Below is a small trained network, with its code and all its weights. Each question gives an input and a class and asks what happens when units are switched off, that is, made to give their printed mean instead of their output.

import numpy as np


def w(rows, s, z=0):
    codes = np.array(rows[::2]) - 128.0
    scale = np.full(codes.shape[1], s)
    scale[-1] = z or s
    return codes * scale


def norm(h):
    return h / np.sqrt((h * h).mean(-1, keepdims=True) + 1e-5)


def f(y):
    return y / 2 * (1 + np.tanh(0.7978845608 * (y + 0.044715 * y**3)))


def log_softmax(a):
    a = a - a.max(-1, keepdims=True)
    return a - np.log(np.exp(a).sum(-1, keepdims=True))


def net(x, mask):
    res = np.array(x, float).reshape(1, 7) / 4 @ E
    u = 0
    for l in range(2):
        y = f(norm(res) @ A[l][:, :-1].T + A[l][:, -1])
        res = res + np.where(mask[u : u + 9], y, B[l][:, -1]) @ B[l][:, :-1]
        u += 9
    return log_softmax(norm(res)[-1] @ U[:, :-1].T + U[:, -1])


A, B = {}, {}
E = w([
[255,245,114,154,184],'x0',
[107,175,96,182,94],'x1',
[102,106,96,233,73],'x2',
[135,126,78,69,33],'x3',
[52,193,77,96,126],'x4',
[75,140,223,103,141],'x5',
[159,195,195,155,70],'x6',
],0.0051)
A[0] = w([
[155,155,133,145,85,39],'0.n0',
[69,168,123,207,124,90],'0.n1',
[121,192,68,47,182,1],'0.n2',
[65,60,210,34,103,102],'0.n3',
[185,51,213,132,223,149],'0.n4',
[204,135,154,117,12,178],'0.n5',
[141,115,99,86,40,111],'0.n6',
[93,84,51,161,149,105],'0.n7',
[125,130,145,68,140,136],'0.n8',
],0.011,0.0023)
B[0] = w([
[91,58,123,136,174,134],'0.n0',
[69,158,198,148,42,176],'0.n1',
[201,226,34,102,153,173],'0.n2',
[12,148,45,224,173,254],'0.n3',
[184,32,159,54,141,239],'0.n4',
[227,142,179,239,139,196],'0.n5',
[162,113,149,38,172,176],'0.n6',
[203,106,200,175,117,183],'0.n7',
[166,159,123,184,151,153],'0.n8',
],0.011,0.0063)
A[1] = w([
[121,153,92,95,129,7],'1.n0',
[186,78,62,145,128,49],'1.n1',
[207,105,166,83,142,101],'1.n2',
[147,97,85,88,152,134],'1.n3',
[138,137,101,91,133,77],'1.n4',
[171,74,57,109,6,105],'1.n5',
[153,181,138,118,136,142],'1.n6',
[69,54,117,92,130,78],'1.n7',
[190,116,115,183,97,198],'1.n8',
],0.015,0.0019)
B[1] = w([
[137,199,85,161,154,133],'1.n0',
[116,159,247,173,103,208],'1.n1',
[157,152,197,94,216,253],'1.n2',
[115,78,127,178,83,178],'1.n3',
[86,163,105,146,148,136],'1.n4',
[196,142,225,85,219,155],'1.n5',
[120,101,165,65,171,170],'1.n6',
[243,89,44,158,65,190],'1.n7',
[32,84,85,116,183,242],'1.n8',
],0.014,0.0063)
U = w([
[206,108,203,120,197,187],'0',
[199,29,56,161,71,98],'1',
[94,183,185,140,8,69],'2',
[56,103,97,239,104,146],'3',
[152,233,39,96,131,126],'4',
[167,124,118,76,39,3],'5',
],0.012,0.0065)

Each question gives the input, the list of numbers given to net, and the class t.
The units are the neurons (one row each of A and B). Each row of codes is followed by its name. A weight is (code - 128) times the scale printed after its matrix; where a second scale follows, it is the last column's (A, B and U).
mask holds one flag per neuron, layer by layer. A switched-off neuron (its flag False) gives its mean, the last column of its row in B, instead of its output. The means were averaged over made-up inputs and are rounded, as every weight is.
A unit's drop is (log p(t) with every unit on - log p(t) with that unit switched off) / (log p(t) with every unit on - log p(t) with every unit switched off).
The circuit of an input: a set's keep is (log p(t) with only the set's units on - log p(t) with every unit switched off) / (log p(t) with every unit on - log p(t) with every unit switched off). Starting from the 12 units with the biggest drops (on a tie, the unit counted first), units are removed one at a time, each time the one whose removal leaves the highest keep (on an exact tie, the one counted first), for as long as the keep stays at least 0.8.
units of the circuit, in order: the units of the circuit, biggest drop first
k most important neurons: the k neurons with the biggest drops, biggest first
drop when u is switched off: that unit's drop, to one decimal
input [-2,-6,-1,7,8,0,-8], class 4: units of the circuit, in order	[0.n2]
input [-8,-1,-8,-5,-6,0,1], class 1: units of the circuit, in order	[0.n4, 1.n7, 0.n3]
input [-3,-6,8,2,4,-6,-6], class 0: 3 most important neurons	[0.n7, 0.n3, 1.n5]
input [-7,-2,-1,2,1,-5,7], class 3: 2 most important neurons	[0.n3, 0.n5]
input [-7,0,-1,-8,1,-3,8], class 3: 2 most important neurons	[0.n3, 0.n1]
input [-3,4,-7,-3,-4,-2,-3], class 1: units of the circuit, in order	[0.n3, 1.n7, 0.n4]
input [-1,7,-4,-1,4,1,-7], class 4: 2 most important neurons	[0.n2, 0.n4]
input [-8,-3,2,-7,-2,-3,7], class 1: 3 most important neurons	[1.n7, 0.n4, 0.n5]
input [5,6,4,-7,0,4,8], class 2: 3 most important neurons	[0.n1, 0.n3, 1.n2]
input [6,2,-6,-8,8,7,-2], class 4: 3 most important neurons	[0.n2, 0.n7, 0.n5]
input [2,-1,1,6,-3,6,-3], class 3: 2 most important neurons	[0.n3, 1.n2]
input [-7,5,0,5,-5,-8,-8], class 0: 2 most important neurons	[1.n5, 0.n7]
input [-1,-4,2,8,6,0,-2], class 4: 2 most important neurons	[0.n4, 1.n0]
input [7,5,8,1,-5,-4,1], class 3: units of the circuit, in order	[1.n8]
input [4,0,6,1,-2,-1,-4], class 3: 3 most important neurons	[0.n4, 1.n8, 0.n6]
input [-4,2,-7,-3,-3,-3,1], class 1: units of the circuit, in order	[0.n4, 0.n3, 1.n7]
input [-2,-2,2,2,-4,2,-6], class 1: drop when 0.n3 is switched off	0.4
input [3,6,6,8,-5,-4,-6], class 0: drop when 0.n3 is switched off	0.3
input [-7,3,8,8,8,0,-7], class 1: drop when 0.n7 is switched off	-0.2
input [-4,7,8,0,7,-7,-7], class 0: units of the circuit, in order	[1.n5]
